Below are the code and all the weights of a small trained network. Each question names an input and a class and asks about switching units off, where a switched-off unit gives its printed mean instead of its output.

import numpy as np


def w(rows, s, z=0):
    codes = np.array(rows[::2]) - 128.0
    scale = np.full(codes.shape[1], s)
    scale[-1] = z or s
    return codes * scale


def norm(h):
    return h / np.sqrt((h * h).mean(-1, keepdims=True) + 1e-5)


def f(y):
    return np.maximum(y, 0)


def log_softmax(a):
    a = a - a.max(-1, keepdims=True)
    return a - np.log(np.exp(a).sum(-1, keepdims=True))


def net(x, mask):
    res = np.array(x, float).reshape(1, 7) / 4 @ E
    u = 0
    for l in range(4):
        y = f(norm(res) @ A[l][:, :-1].T + A[l][:, -1])
        res = res + np.where(mask[u : u + 9], y, B[l][:, -1]) @ B[l][:, :-1]
        u += 9
    return log_softmax(norm(res)[-1] @ U[:, :-1].T + U[:, -1])


A, B = {}, {}
E = w([
[129,128,128,127],'x0',
[82,59,181,7],'x1',
[129,128,127,129],'x2',
[128,127,129,128],'x3',
[178,209,162,80],'x4',
[53,199,49,83],'x5',
[128,128,128,126],'x6',
],0.012)
A[0] = w([
[57,45,96,206,15],'0.n0',
[106,116,173,5,40],'0.n1',
[96,168,48,96,2],'0.n2',
[1,66,103,163,141],'0.n3',
[69,168,41,107,71],'0.n4',
[104,115,23,95,146],'0.n5',
[106,30,188,187,123],'0.n6',
[201,118,174,154,182],'0.n7',
[207,241,184,6,68],'0.n8',
],0.0096,0.0078)
B[0] = w([
[222,117,56,77,170],'0.n0',
[1,23,128,199,203],'0.n1',
[84,224,141,119,144],'0.n2',
[254,148,64,35,251],'0.n3',
[98,190,167,72,189],'0.n4',
[100,189,193,108,217],'0.n5',
[134,211,156,48,231],'0.n6',
[93,215,132,56,253],'0.n7',
[211,69,9,79,233],'0.n8',
],0.011,0.0054)
A[1] = w([
[103,51,69,92,229],'1.n0',
[105,157,84,249,67],'1.n1',
[110,168,125,176,84],'1.n2',
[131,124,191,107,47],'1.n3',
[67,84,170,138,115],'1.n4',
[128,116,107,119,4],'1.n5',
[159,70,85,124,18],'1.n6',
[81,91,153,86,235],'1.n7',
[128,117,105,122,19],'1.n8',
],0.011,0.0041)
B[1] = w([
[187,202,75,212,254],'1.n0',
[132,236,190,168,158],'1.n1',
[33,125,142,158,152],'1.n2',
[90,184,132,136,145],'1.n3',
[58,124,141,183,155],'1.n4',
[152,114,118,166,128],'1.n5',
[173,121,145,135,141],'1.n6',
[114,180,62,254,238],'1.n7',
[134,124,110,151,128],'1.n8',
],0.0074,0.0059)
A[2] = w([
[149,83,96,99,232],'2.n0',
[55,16,148,98,164],'2.n1',
[208,64,186,147,233],'2.n2',
[188,120,252,144,242],'2.n3',
[97,110,128,104,43],'2.n4',
[137,215,123,81,248],'2.n5',
[82,34,104,49,37],'2.n6',
[173,139,187,133,75],'2.n7',
[85,78,96,186,209],'2.n8',
],0.016,0.0017)
B[2] = w([
[156,98,105,166,160],'2.n0',
[114,165,176,205,144],'2.n1',
[95,202,62,115,142],'2.n2',
[61,141,102,121,160],'2.n3',
[139,148,159,146,134],'2.n4',
[116,55,155,145,252],'2.n5',
[172,250,139,213,150],'2.n6',
[94,125,73,123,150],'2.n7',
[138,52,169,131,149],'2.n8',
],0.016,0.015)
A[3] = w([
[140,112,190,139,24],'3.n0',
[125,101,177,245,45],'3.n1',
[91,88,96,227,214],'3.n2',
[155,183,164,161,2],'3.n3',
[133,113,102,94,167],'3.n4',
[32,160,174,95,139],'3.n5',
[126,200,171,180,83],'3.n6',
[126,101,152,180,22],'3.n7',
[106,163,245,130,114],'3.n8',
],0.012,0.0045)
B[3] = w([
[115,125,165,122,132],'3.n0',
[200,71,254,107,195],'3.n1',
[152,69,210,143,253],'3.n2',
[136,143,165,129,145],'3.n3',
[154,112,124,211,176],'3.n4',
[95,25,146,88,216],'3.n5',
[146,128,224,88,187],'3.n6',
[164,61,141,114,143],'3.n7',
[189,81,80,108,170],'3.n8',
],0.0089,0.0078)
U = w([
[147,170,210,205,77],'0',
[202,187,19,117,52],'1',
[6,157,102,55,25],'2',
[156,96,132,106,255],'3',
[152,93,131,105,214],'4',
],0.017,0.0043)

Each question gives the input, the list of numbers given to net, and the class t.
The units are the neurons (one row each of A and B). Each row of codes is followed by its name. A weight is (code - 128) times the scale printed after its matrix; where a second scale follows, it is the last column's (A, B and U).
mask holds one flag per neuron, layer by layer. A switched-off neuron (its flag False) gives its mean, the last column of its row in B, instead of its output. The means were averaged over made-up inputs and are rounded, as every weight is.
A unit's drop is (log p(t) with every unit on - log p(t) with that unit switched off) / (log p(t) with every unit on - log p(t) with every unit switched off).
The circuit of an input: a set's keep is (log p(t) with only the set's units on - log p(t) with every unit switched off) / (log p(t) with every unit on - log p(t) with every unit switched off). Starting from the 12 units with the biggest drops (on a tie, the unit counted first), units are removed one at a time, each time the one whose removal leaves the highest keep (on an exact tie, the one counted first), for as long as the keep stays at least 0.8.
units of the circuit, in order: the units of the circuit, biggest drop first
most important unit: the unit with the biggest drop
top k neurons: the k neurons with the biggest drops, biggest first
top k neurons in layer l: the k neurons of layer l with the biggest drops, biggest first
input [-3,-7,-6,-8,-7,8,7], class 2: top 4 neurons in layer 2 => [2.n6, 2.n0, 2.n1, 2.n8]
input [-5,-3,4,6,-7,-4,-1], class 1: top neuron => [0.n0]
input [2,7,1,0,-6,-7,-3], class 0: top 4 neurons => [2.n6, 0.n8, 2.n1, 1.n1]
input [0,4,-5,6,-3,4,0], class 0: top 2 neurons => [0.n7, 0.n1]
input [-5,-8,-5,6,8,5,4], class 0: top 4 neurons in layer 0 => [0.n3, 0.n0, 0.n6, 0.n7]
input [-7,2,-3,-4,-7,0,-1], class 1: top 2 neurons => [0.n3, 0.n0]
input [6,8,-2,3,8,0,-7], class 0: units of the circuit, in order => [0.n1, 2.n6]
input [-6,8,6,-8,4,-8,-7], class 0: top 4 neurons => [0.n1, 2.n1, 2.n6, 0.n3]
input [8,-3,-4,6,3,1,8], class 3: top 2 neurons => [0.n3, 2.n5]
input [5,-7,2,8,7,7,-4], class 0: top 2 neurons in layer 1 => [1.n2, 1.n1]
input [8,-2,1,5,3,6,-4], class 4: top 2 neurons in layer 3 => [3.n5, 3.n8]
input [2,-6,-5,-7,7,-6,-4], class 1: top 4 neurons in layer 2 => [2.n2, 2.n1, 2.n7, 2.n6]
input [1,-5,-3,-7,0,5,-8], class 3: units of the circuit, in order => [2.n5, 2.n6]
input [-4,3,-5,5,-8,4,1], class 1: most important unit => 0.n3
input [2,6,6,-8,-8,1,-1], class 1: units of the circuit, in order => [0.n3, 2.n6]
input [5,-6,-8,-2,-7,-8,4], class 2: top 2 neurons in layer 1 => [1.n0, 1.n7]
input [-8,-6,4,-7,-1,6,4], class 4: top 2 neurons => [2.n5, 1.n0]
input [4,-7,8,-2,-1,-8,0], class 2: top 4 neurons => [2.n3, 1.n7, 1.n0, 2.n7]
input [3,3,3,1,5,-4,3], class 1: top 3 neurons => [0.n8, 0.n5, 0.n4]
input [-4,-2,8,4,-7,6,-7], class 1: units of the circuit, in order => [0.n3]
input [3,-5,1,3,5,0,-7], class 3: top 2 neurons => [2.n5, 0.n3]
input [-5,-5,4,3,4,5,-7], class 3: top 3 neurons => [0.n3, 2.n5, 1.n0]
input [0,-8,2,-5,6,7,-4], class 0: top 2 neurons in layer 0 => [0.n3, 0.n7]
input [3,2,-2,-6,-6,-1,6], class 1: top 2 neurons => [0.n3, 0.n0]
input [-7,-3,-1,4,3,-1,-6], class 4: top 3 neurons in layer 2 => [2.n5, 2.n6, 2.n1]
input [-1,3,-7,-1,-5,-7,-1], class 2: top 2 neurons => [0.n8, 2.n3]
